Below is a small trained network, with its code and all its weights. Each question gives an input and a class and asks what happens when units are switched off, that is, made to give their printed mean instead of their output.

import numpy as np


def w(rows, s, z=0):
    codes = np.array(rows[::2]) - 128.0
    scale = np.full(codes.shape[1], s)
    scale[-1] = z or s
    return codes * scale


def f(y):
    return y / 2 * (1 + np.tanh(0.7978845608 * (y + 0.044715 * y**3)))


def log_softmax(a):
    a = a - a.max(-1, keepdims=True)
    return a - np.log(np.exp(a).sum(-1, keepdims=True))


def net(x, mask):
    res = np.array(x, float).reshape(1, 8) / 4 @ E
    y = f(res @ A[0][:, :-1].T + A[0][:, -1])
    res = res + np.where(mask, y, B[0][:, -1]) @ B[0][:, :-1]
    return log_softmax(res[-1] @ U[:, :-1].T + U[:, -1])


A, B = {}, {}
E = w([
[81,208,156,75,126,175,202,195,117,228,86],'x0',
[86,91,149,196,117,24,124,106,108,72,167],'x1',
[179,103,207,109,46,79,137,70,188,178,187],'x2',
[204,33,24,118,182,116,228,191,139,141,96],'x3',
[186,111,97,1,63,186,151,31,156,132,24],'x4',
[98,83,168,102,171,197,213,81,15,165,90],'x5',
[141,98,164,149,185,180,181,79,174,119,183],'x6',
[107,175,169,130,83,69,168,166,167,179,100],'x7',
],0.0071)
A[0] = w([
[77,215,107,154,191,188,112,188,133,128,162,113],'neuron 0',
[104,20,133,163,134,67,137,52,60,31,115,254],'neuron 1',
[138,150,223,179,35,71,87,119,193,103,183,102],'neuron 2',
[24,187,169,178,71,88,92,71,136,107,112,115],'neuron 3',
[193,78,34,81,82,129,183,178,197,77,2,253],'neuron 4',
[212,77,110,109,111,153,130,41,147,43,90,199],'neuron 5',
[193,76,53,59,123,212,23,101,82,44,115,241],'neuron 6',
],0.0055,0.0036)
B[0] = w([
[98,176,108,159,211,156,191,220,128,135,100,174],'neuron 0',
[139,124,149,199,151,45,101,64,91,33,253,220],'neuron 1',
[190,165,204,162,89,93,66,29,204,86,170,216],'neuron 2',
[115,205,133,146,98,84,67,171,146,118,133,191],'neuron 3',
[232,86,43,118,127,133,109,101,118,154,109,255],'neuron 4',
[179,117,77,196,185,162,139,124,50,132,135,212],'neuron 5',
[145,147,34,161,200,200,127,93,28,108,133,232],'neuron 6',
],0.0073,0.0087)
U = w([
[111,99,105,179,159,71,146,211,178,103,57,75],'0',
[126,64,236,72,143,218,184,62,146,122,140,3],'1',
[120,150,242,172,3,14,16,91,214,80,195,151],'2',
[235,42,186,156,136,131,174,51,219,144,195,145],'3',
[221,142,21,67,130,187,53,136,116,175,56,112],'4',
[109,56,77,251,235,89,161,162,55,50,195,250],'5',
[130,128,235,29,51,173,215,140,87,225,35,39],'6',
[34,208,193,105,170,193,125,149,113,144,75,38],'7',
],0.0061,0.0037)

Each question gives the input, the list of numbers given to net, and the class t.
The units are the neurons (one row each of A and B). Each row of codes is followed by its name. A weight is (code - 128) times the scale printed after its matrix; where a second scale follows, it is the last column's (A, B and U).
mask holds one flag per neuron, in row order. A switched-off neuron (its flag False) gives its mean, the last column of its row in B, instead of its output. The means were averaged over made-up inputs and are rounded, as every weight is.
A unit's drop is (log p(t) with every unit on - log p(t) with that unit switched off) / (log p(t) with every unit on - log p(t) with every unit switched off).
The circuit of an input: a set's keep is (log p(t) with only the set's units on - log p(t) with every unit switched off) / (log p(t) with every unit on - log p(t) with every unit switched off). Starting from all 7 units, units are removed one at a time, each time the one whose removal leaves the highest keep (on an exact tie, the one counted first), for as long as the keep stays at least 0.8.
units of the circuit, in order: the units of the circuit, biggest drop first
unit that matters most: the unit with the biggest drop
top k neurons: the k neurons with the biggest drops, biggest first
drop of u: that unit's drop, to one decimal
input [-2,-4,1,-2,6,-5,8,-5], class 4: units of the circuit, in order -> [neuron 1; neuron 6]
input [0,-5,7,-6,-4,4,5,-5], class 2: units of the circuit, in order -> [neuron 6; neuron 4]
input [5,-3,2,2,-7,3,2,2], class 7: top 3 neurons -> [neuron 1; neuron 4; neuron 5]
input [7,0,7,7,0,6,-4,-5], class 6: units of the circuit, in order -> [neuron 6; neuron 1]
input [8,1,0,3,-7,4,0,8], class 7: units of the circuit, in order -> [neuron 4; neuron 1]
input [1,6,-7,-7,-4,8,-6,7], class 2: unit that matters most -> neuron 3
input [2,-5,5,1,6,5,8,-8], class 4: units of the circuit, in order -> [neuron 6; neuron 1]
input [-1,4,7,-2,4,6,4,-6], class 5: units of the circuit, in order -> [neuron 5; neuron 1]
input [8,5,-7,4,-6,1,1,8], class 0: units of the circuit, in order -> [neuron 1; neuron 6]
input [-4,7,-2,-1,7,-7,-2,-2], class 5: top 2 neurons -> [neuron 6; neuron 5]
input [7,2,-6,-6,-2,2,-8,-4], class 7: drop of neuron 4 -> 0.1
input [0,-1,-7,4,2,-1,3,2], class 4: drop of neuron 4 -> 0.4
input [-7,4,7,3,6,-4,-8,1], class 3: drop of neuron 2 -> 0.7
input [3,3,1,1,-3,-5,-5,0], class 2: top neuron -> [neuron 6]
